Here is a tiny trained network, its code and every weight. The questions are about switching its units off for an input and a target symbol, where a switched-off unit gives its printed mean instead of its output.

import numpy as np


def w(rows, s, z=0):
    codes = np.array(rows[::2]) - 128.0
    scale = np.full(codes.shape[1], s)
    scale[-1] = z or s
    return codes * scale


def f(y):
    return y / 2 * (1 + np.tanh(0.7978845608 * (y + 0.044715 * y**3)))


def softmax(a):
    e = np.exp(a - a.max(-1, keepdims=True))
    return e / e.sum(-1, keepdims=True)


def log_softmax(a):
    a = a - a.max(-1, keepdims=True)
    return a - np.log(np.exp(a).sum(-1, keepdims=True))


def net(x, mask):
    ids = ['ΠΩαγεθλμξτψ'.index(c) for c in x.split()]
    T = len(ids)
    res = E[ids] + P[:T]
    q, k, v = (res @ M[0].T for M in (Q, K, V))
    z = softmax(np.where(np.tri(T) > 0, q @ k.T / 3**0.5, -1e9)) @ v
    res = res + np.where(mask[0], z, O[0][:, -1]) @ O[0][:, :-1]
    y = f(res @ A[0][:, :-1].T + A[0][:, -1])
    res = res + np.where(mask[1:17], y, B[0][:, -1]) @ B[0][:, :-1]
    return log_softmax(res[-1] @ U[:, :-1].T + U[:, -1])


Q, K, V, O, A, B = {}, {}, {}, {}, {}, {}
E = w([
[164,122,111,205,194],'Π',
[218,132,167,162,155],'Ω',
[97,102,12,151,140],'α',
[162,94,222,153,118],'γ',
[100,73,116,143,57],'ε',
[153,127,180,229,208],'θ',
[89,120,69,130,124],'λ',
[137,96,166,184,145],'μ',
[255,164,163,196,199],'ξ',
[107,93,137,205,166],'τ',
[69,204,83,99,240],'ψ',
],0.02)
P = w([
[65,9,103,38,151],'0',
[222,143,104,119,120],'1',
[187,128,111,127,136],'2',
[166,111,115,126,144],'3',
[158,97,113,127,145],'4',
[151,97,111,134,147],'5',
[140,92,111,130,147],'6',
[138,90,107,134,150],'7',
[130,91,103,135,153],'8',
[128,90,100,141,151],'9',
[127,86,104,141,150],'10',
],0.014)
Q[0] = w([
[97,91,96,83,117],'H0',
[176,102,195,209,221],'H0',
[64,136,120,9,105],'H0',
],0.011)
K[0] = w([
[37,163,119,108,73],'H0',
[129,37,147,20,223],'H0',
[108,247,139,154,88],'H0',
],0.011)
V[0] = w([
[101,153,2,176,189],'H0',
[84,85,82,81,60],'H0',
[237,136,119,113,133],'H0',
],0.013)
O[0] = w([
[67,211,123,246,85,255],'H0',
[78,141,187,90,186,234],'H0',
[148,192,17,91,52,78],'H0',
],0.013,0.0099)
A[0] = w([
[106,154,169,170,47,57],'N0',
[147,123,95,134,94,3],'N1',
[119,98,119,147,217,66],'N2',
[72,221,119,133,127,209],'N3',
[198,59,135,189,148,98],'N4',
[207,139,147,188,191,215],'N5',
[169,68,28,142,73,186],'N6',
[221,115,169,182,118,152],'N7',
[218,65,149,226,81,218],'N8',
[122,104,128,193,169,90],'N9',
[67,181,191,251,124,142],'N10',
[171,105,169,131,167,34],'N11',
[130,60,108,175,32,210],'N12',
[86,51,166,57,100,227],'N13',
[49,139,191,42,144,89],'N14',
[139,81,163,139,169,87],'N15',
],0.011,0.0072)
B[0] = w([
[51,181,135,111,142,155],'N0',
[158,206,156,248,49,128],'N1',
[149,115,151,60,68,160],'N2',
[92,62,150,42,106,184],'N3',
[89,86,110,171,39,150],'N4',
[89,116,107,99,144,172],'N5',
[112,236,162,96,112,146],'N6',
[106,133,66,145,118,148],'N7',
[98,157,138,83,117,156],'N8',
[99,132,140,141,118,171],'N9',
[198,146,99,148,146,254],'N10',
[174,138,156,151,128,147],'N11',
[164,87,75,87,147,148],'N12',
[86,115,113,182,174,150],'N13',
[159,123,72,93,113,152],'N14',
[154,155,177,160,98,156],'N15',
],0.011,0.047)
U = w([
[105,103,86,135,206,255],'Π',
[109,125,134,3,167,241],'Ω',
[139,172,178,97,186,50],'α',
[196,87,118,98,111,16],'γ',
[142,136,205,61,129,82],'ε',
[109,102,126,132,88,6],'θ',
[223,130,128,125,147,69],'λ',
[51,131,216,99,95,80],'μ',
[163,140,149,107,109,49],'ξ',
[159,129,166,158,106,156],'τ',
[95,154,164,156,143,54],'ψ',
],0.012,0.0036)

Each question gives the input, a string of symbols that net reads in full, and the target symbol t.
The units are the heads (3 rows each of Q, K, V and O) and the neurons (one row each of A and B). Each row of codes is followed by its name. A weight is (code - 128) times the scale printed after its matrix; where a second scale follows, it is the last column's (O, A, B and U).
mask holds one flag per unit, heads first, then neurons. A switched-off unit (its flag False) gives its mean, the last column of its rows in O or B, instead of its output. The means were averaged over made-up inputs and are rounded, as every weight is.
A unit's drop is (log p(t) with every unit on - log p(t) with that unit switched off) / (log p(t) with every unit on - log p(t) with every unit switched off).
The circuit of an input: a set's keep is (log p(t) with only the set's units on - log p(t) with every unit switched off) / (log p(t) with every unit on - log p(t) with every unit switched off). Starting from the 12 units with the biggest drops (on a tie, the unit counted first), units are removed one at a time, each time the one whose removal leaves the highest keep (on an exact tie, the one counted first), for as long as the keep stays at least 0.8.
circuit, biggest first: the units of the circuit, biggest drop first
most important unit: the unit with the biggest drop
k most important neurons: the k neurons with the biggest drops, biggest first
drop of u: that unit's drop, to one decimal
input γ Ω μ μ θ θ, target γ: circuit, biggest first => H0, N4, N11
input Ω γ ψ τ ξ λ Π ξ, target Ω: most important neuron => N10
input Ω Ω ε τ, target Ω: circuit, biggest first => N10, H0
input ψ Ω ψ α μ ξ ε γ, target ψ: circuit, biggest first => N10, N0, H0, N9
input ε α θ α τ, target ε: circuit, biggest first => H0, N15
input ε α γ Ω θ, target ε: 4 most important neurons => N2, N15, N10, N14
input ε γ Π γ, target ε: circuit, biggest first => H0, N15
input ξ Ω ξ ψ ψ ξ ψ τ α μ μ, target ξ: circuit, biggest first => H0, N6
input ξ Ω μ τ ε Π ε, target Π: circuit, biggest first => N2, N15
input α θ ε γ λ Ω θ, target α: circuit, biggest first => N10, H0, N0, N3
input Ω μ α ψ θ, target Ω: circuit, biggest first => H0, N10
input ε τ α ε ε Ω, target ε: 3 most important neurons => N10, N15, N2
input μ τ γ Ω Π θ α ψ ξ, target μ: circuit, biggest first => N10, H0, N4
input ξ ε ε Π α γ ψ μ, target ξ: most important neuron => N1
input ξ ε Ω ψ Ω, target ξ: 3 most important neurons => N1, N6, N10
input Ω μ ε ψ τ μ, target Ω: 2 most important neurons => N10, N6
input μ ε ψ ε ψ, target Π: circuit, biggest first => H0, N15
input ε θ α ψ ε α θ Π, target ε: 3 most important neurons => N2, N15, N10
input μ τ τ θ, target μ: 3 most important neurons => N10, N4, N5
input ψ Π ε μ Π α λ α ξ θ, target ψ: most important unit => N10
input Π μ γ Π ξ α, target Ω: 2 most important neurons => N12, N3
input α λ γ ψ Ω ψ α Π Ω μ, target α: 3 most important neurons => N10, N0, N4
input ξ α Π ξ α μ λ ε Ω ε τ, target ξ: 2 most important neurons => N1, N6
input τ ξ γ Π ε, target Ω: 3 most important neurons => N10, N6, N12
input ψ τ μ λ Ω, target ψ: 2 most important neurons => N10, N0
input γ Π ψ Ω Ω, target γ: 2 most important neurons => N4, N10
input μ α ε γ γ, target μ: most important unit => N10
input λ τ γ Π μ μ, target λ: drop of N11 => 0.1
